Here is a tiny trained network, its code and every weight. The questions are about switching its units off for an input and a class, where a switched-off unit gives its printed mean instead of its output.

import numpy as np


def w(rows, s, z=0):
    codes = np.array(rows[::2]) - 128.0
    scale = np.full(codes.shape[1], s)
    scale[-1] = z or s
    return codes * scale


def f(y):
    return y / 2 * (1 + np.tanh(0.7978845608 * (y + 0.044715 * y**3)))


def log_softmax(a):
    a = a - a.max(-1, keepdims=True)
    return a - np.log(np.exp(a).sum(-1, keepdims=True))


def net(x, mask):
    res = np.array(x, float).reshape(1, 5) / 4 @ E
    y = f(res @ A[0][:, :-1].T + A[0][:, -1])
    res = res + np.where(mask, y, B[0][:, -1]) @ B[0][:, :-1]
    return log_softmax(res[-1] @ U[:, :-1].T + U[:, -1])


A, B = {}, {}
E = w([
[153,101,253],'x0',
[127,131,194],'x1',
[212,213,119],'x2',
[162,63,72],'x3',
[18,199,104],'x4',
],0.0056)
A[0] = w([
[114,141,128,110],'n1',
[142,94,165,26],'n2',
[196,123,123,53],'n3',
[108,121,123,133],'n4',
[112,107,139,107],'n5',
[139,127,119,115],'n6',
[70,145,127,2],'n7',
[134,148,127,96],'n8',
[107,132,137,100],'n9',
[109,69,176,34],'n10',
[143,124,130,99],'n11',
[109,132,115,138],'n12',
[132,130,137,72],'n13',
[133,141,127,114],'n14',
[130,220,123,41],'n15',
[135,146,129,93],'n16',
[147,133,110,110],'n17',
[120,142,132,107],'n18',
[170,109,105,97],'n19',
[131,167,128,83],'n20',
[135,127,104,121],'n21',
[129,158,128,99],'n22',
[92,100,111,115],'n23',
[155,126,124,68],'n24',
[142,123,129,89],'n25',
[117,152,129,105],'n26',
[158,112,102,75],'n27',
[168,127,127,64],'n28',
[150,121,125,59],'n29',
[148,96,106,66],'n30',
[105,90,113,84],'n31',
[128,103,174,48],'n32',
[102,106,122,111],'n33',
[145,137,112,114],'n34',
[98,252,155,25],'n35',
[129,186,124,77],'n36',
[105,164,134,74],'n37',
[103,130,127,65],'n38',
[141,122,134,83],'n39',
[136,137,120,126],'n40',
[147,122,109,97],'n41',
[135,150,126,105],'n42',
[111,104,136,97],'n43',
[176,132,78,120],'n44',
[144,118,109,96],'n45',
],0.019,0.0067)
B[0] = w([
[151,137,119,130],'n1',
[195,111,200,134],'n2',
[52,112,194,159],'n3',
[141,133,87,144],'n4',
[163,99,114,129],'n5',
[104,129,131,124],'n6',
[214,151,110,142],'n7',
[109,126,145,121],'n8',
[169,124,116,126],'n9',
[209,46,136,162],'n10',
[120,113,163,117],'n11',
[133,155,77,155],'n12',
[131,113,168,105],'n13',
[116,129,134,125],'n14',
[98,185,106,197],'n15',
[111,120,143,118],'n16',
[71,138,123,133],'n17',
[143,128,132,125],'n18',
[80,91,155,155],'n19',
[105,129,140,136],'n20',
[86,150,101,141],'n21',
[117,130,136,133],'n22',
[126,116,48,164],'n23',
[95,95,174,115],'n24',
[115,107,160,112],'n25',
[149,138,130,135],'n26',
[68,95,126,134],'n27',
[93,108,191,127],'n28',
[108,87,177,109],'n29',
[100,65,134,131],'n30',
[114,94,77,140],'n31',
[213,157,171,142],'n32',
[139,114,79,140],'n33',
[71,142,126,134],'n34',
[170,222,154,253],'n35',
[98,146,128,162],'n36',
[172,148,139,144],'n37',
[153,129,118,115],'n38',
[127,107,180,111],'n39',
[106,138,126,132],'n40',
[79,122,122,127],'n41',
[109,128,134,127],'n42',
[155,98,111,126],'n43',
[3,143,91,198],'n44',
[89,118,121,126],'n45',
],0.034,0.0052)
U = w([
[72,134,34,248],'0',
[18,76,28,35],'1',
[70,250,96,57],'2',
[102,48,41,16],'3',
[147,102,158,156],'4',
[2,109,170,116],'5',
[99,156,52,255],'6',
[125,153,38,104],'7',
],0.0068,0.0098)

Each question gives the input, the list of numbers given to net, and the class t.
The units are the neurons (one row each of A and B). Each row of codes is followed by its name. A weight is (code - 128) times the scale printed after its matrix; where a second scale follows, it is the last column's (A, B and U).
mask holds one flag per neuron, in row order. A switched-off neuron (its flag False) gives its mean, the last column of its row in B, instead of its output. The means were averaged over made-up inputs and are rounded, as every weight is.
A unit's drop is (log p(t) with every unit on - log p(t) with that unit switched off) / (log p(t) with every unit on - log p(t) with every unit switched off).
The circuit of an input: a set's keep is (log p(t) with only the set's units on - log p(t) with every unit switched off) / (log p(t) with every unit on - log p(t) with every unit switched off). Starting from the 12 units with the biggest drops (on a tie, the unit counted first), units are removed one at a time, each time the one whose removal leaves the highest keep (on an exact tie, the one counted first), for as long as the keep stays at least 0.8.
units of the circuit, in order: the units of the circuit, biggest drop first
unit that matters most: the unit with the biggest drop
top k neurons: the k neurons with the biggest drops, biggest first
drop when u is switched off: that unit's drop, to one decimal
input [-2,7,2,0,-2], class 5: unit that matters most	n35
input [-8,1,-7,2,-2], class 1: units of the circuit, in order	(n35, n31, n23)
input [-6,-4,-1,-2,-1], class 1: units of the circuit, in order	(n35, n44)
input [1,-8,-6,-5,-2], class 7: units of the circuit, in order	(n44, n3, n19)
input [3,-1,-2,7,-3], class 3: top 2 neurons	(n35, n10)
input [-7,5,1,5,-5], class 1: units of the circuit, in order	(n35, n44)
input [-5,-8,-4,-5,8], class 7: units of the circuit, in order	(n7, n44)
input [-5,2,-5,1,-2], class 1: top 3 neurons	(n35, n32, n7)
input [-5,-4,-7,-4,4], class 7: top 2 neurons	(n7, n44)
input [-5,-6,0,2,-8], class 1: top 3 neurons	(n44, n35, n2)
input [-8,-6,6,-4,-4], class 1: top 2 neurons	(n44, n35)
input [8,-5,-6,5,5], class 3: top 2 neurons	(n10, n35)
input [6,-2,-3,4,5], class 3: drop when n35 is switched off	0.5
input [6,-6,-8,7,4], class 3: top neuron	(n10)
input [0,-3,-8,-2,2], class 7: drop when n44 is switched off	0.3
input [-8,0,0,4,0], class 1: drop when n35 is switched off	0.1
input [-1,1,-7,-5,4], class 7: top 2 neurons	(n7, n44)
